Below is a small trained network, with its code and all its weights. Each question gives an input and a target symbol and asks what happens when units are switched off, that is, made to give their printed mean instead of their output.

import numpy as np


def w(rows, s, z=0):
    codes = np.array(rows[::2]) - 128.0
    scale = np.full(codes.shape[1], s)
    scale[-1] = z or s
    return codes * scale


def f(y):
    return y / 2 * (1 + np.tanh(0.7978845608 * (y + 0.044715 * y**3)))


def softmax(a):
    e = np.exp(a - a.max(-1, keepdims=True))
    return e / e.sum(-1, keepdims=True)


def log_softmax(a):
    a = a - a.max(-1, keepdims=True)
    return a - np.log(np.exp(a).sum(-1, keepdims=True))


def net(x, mask):
    ids = ['ΔΘΨαβγεζημστω'.index(c) for c in x.split()]
    T = len(ids)
    res = E[ids] + P[:T]
    r = res
    for j in range(2):
        rows = slice(2 * j, 2 * j + 2)
        q, k, v = (r @ M[0][rows].T for M in (Q, K, V))
        z = softmax(np.where(np.tri(T) > 0, q @ k.T / 2**0.5, -1e9)) @ v
        o = O[0][rows]
        res = res + np.where(mask[j], z, o[:, -1]) @ o[:, :-1]
    y = f(res @ A[0][:, :-1].T + A[0][:, -1])
    res = res + np.where(mask[2:14], y, B[0][:, -1]) @ B[0][:, :-1]
    return log_softmax(res[-1] @ U[:, :-1].T + U[:, -1])


Q, K, V, O, A, B = {}, {}, {}, {}, {}, {}
E = w([
[108,75,246],'Δ',
[151,91,116],'Θ',
[97,87,131],'Ψ',
[8,107,130],'α',
[180,111,149],'β',
[138,146,108],'γ',
[143,76,192],'ε',
[125,157,108],'ζ',
[67,154,181],'η',
[58,149,171],'μ',
[123,200,223],'σ',
[21,75,153],'τ',
[126,223,138],'ω',
],0.019)
P = w([
[165,84,55],'0',
[204,105,101],'1',
[2,176,251],'2',
[73,217,88],'3',
[236,88,95],'4',
[11,175,249],'5',
[79,209,88],'6',
[255,88,95],'7',
[16,172,236],'8',
[74,208,75],'9',
[230,75,74],'10',
[17,172,247],'11',
],0.0089)
Q[0] = w([
[239,191,74],'h1',
[143,2,163],'h1',
[93,228,115],'h2',
[197,169,69],'h2',
],0.0083)
K[0] = w([
[102,216,233],'h1',
[6,133,143],'h1',
[99,254,99],'h2',
[220,162,48],'h2',
],0.0072)
V[0] = w([
[164,218,123],'h1',
[52,18,58],'h1',
[96,207,171],'h2',
[144,140,6],'h2',
],0.011)
O[0] = w([
[215,152,154,169],'h1',
[70,119,2,51],'h1',
[54,212,106,244],'h2',
[185,166,151,43],'h2',
],0.0071,0.011)
A[0] = w([
[128,200,85,146],'n1',
[165,129,82,123],'n2',
[92,165,154,73],'n3',
[191,99,110,175],'n4',
[81,135,181,113],'n5',
[160,78,138,94],'n6',
[61,104,169,137],'n7',
[72,102,163,174],'n8',
[146,3,140,48],'n9',
[123,141,184,163],'n10',
[71,113,95,160],'n11',
[131,83,174,252],'n12',
],0.017,0.0034)
B[0] = w([
[171,35,146,206],'n1',
[188,197,46,130],'n2',
[97,115,93,245],'n3',
[145,94,1,151],'n4',
[118,162,75,249],'n5',
[43,170,49,140],'n6',
[213,163,112,237],'n7',
[154,81,149,219],'n8',
[3,81,162,156],'n9',
[146,90,148,234],'n10',
[147,129,191,202],'n11',
[75,254,76,160],'n12',
],0.0082,0.016)
U = w([
[1,161,178,63],'Δ',
[82,113,51,128],'Θ',
[55,101,109,161],'Ψ',
[130,25,140,107],'α',
[77,207,53,189],'β',
[189,141,39,192],'γ',
[11,156,119,2],'ε',
[193,126,69,31],'ζ',
[88,146,144,67],'η',
[93,135,135,71],'μ',
[71,214,220,173],'σ',
[93,12,187,140],'τ',
[229,81,195,179],'ω',
],0.0098,0.0037)

Each question gives the input, a string of symbols that net reads in full, and the target symbol t.
The units are the heads (2 rows each of Q, K, V and O) and the neurons (one row each of A and B). Each row of codes is followed by its name. A weight is (code - 128) times the scale printed after its matrix; where a second scale follows, it is the last column's (O, A, B and U).
mask holds one flag per unit, heads first, then neurons. A switched-off unit (its flag False) gives its mean, the last column of its rows in O or B, instead of its output. The means were averaged over made-up inputs and are rounded, as every weight is.
A unit's drop is (log p(t) with every unit on - log p(t) with that unit switched off) / (log p(t) with every unit on - log p(t) with every unit switched off).
The circuit of an input: a set's keep is (log p(t) with only the set's units on - log p(t) with every unit switched off) / (log p(t) with every unit on - log p(t) with every unit switched off). Starting from the 12 units with the biggest drops (on a tie, the unit counted first), units are removed one at a time, each time the one whose removal leaves the highest keep (on an exact tie, the one counted first), for as long as the keep stays at least 0.8.
circuit, biggest first: the units of the circuit, biggest drop first
most important unit: the unit with the biggest drop
k most important neurons: the k neurons with the biggest drops, biggest first
heads that matter: for each layer, one digit per head in row order, 1 if its drop is at least 0.15 and else 0, layers parted by /
drop when u is switched off: that unit's drop, to one decimal
input Δ ζ σ σ β, target β: 3 most important neurons	(n12 n4 n6)
input η γ γ ω β, target β: circuit, biggest first	(n12 n6 h2 n1)
input η σ ω Δ β σ Δ ω σ τ Δ, target Δ: circuit, biggest first	(n9 n12)
input τ ω ω ζ, target ω: heads that matter	10
input τ Δ β Δ ω, target ω: heads that matter	01
input ω ω Θ, target σ: circuit, biggest first	(n1 n4)
input ω ω τ, target σ: circuit, biggest first	(n1 n7)
input ω γ σ α ω γ ζ γ β, target σ: circuit, biggest first	(n1)
input σ ω η, target β: 2 most important neurons	(n5 n7)
input ω ω ω Δ ω ω ω σ Θ, target σ: circuit, biggest first	(n1 h1)
input α ω β τ ω σ γ, target ω: circuit, biggest first	(h1 n12)
input γ μ ω γ ω τ ζ, target ω: circuit, biggest first	(n1 h1 n5)
input ω σ μ ω σ ζ ε, target σ: 2 most important neurons	(n1 n4)
input σ ω τ σ σ η, target β: 3 most important neurons	(n5 n7 n12)
input γ ω ω Θ σ, target σ: 2 most important neurons	(n12 n1)
input ω σ γ γ σ σ ζ σ Ψ β, target σ: 3 most important neurons	(n1 n7 n8)
input ω η σ γ Δ, target Δ: most important unit	n9
input Θ ω γ ω Θ, target Θ: 4 most important neurons	(n9 n4 n7 n5)
input μ Θ β γ Θ, target Θ: drop when n4 is switched off	0.4
input τ ω ω β σ, target σ: drop when h1 is switched off	0.3
input η μ ω ζ ω η γ, target ω: drop when n7 is switched off	-0.2
input α ω ε α ω Ψ ω Θ τ μ ω, target ω: drop when n5 is switched off	0.1
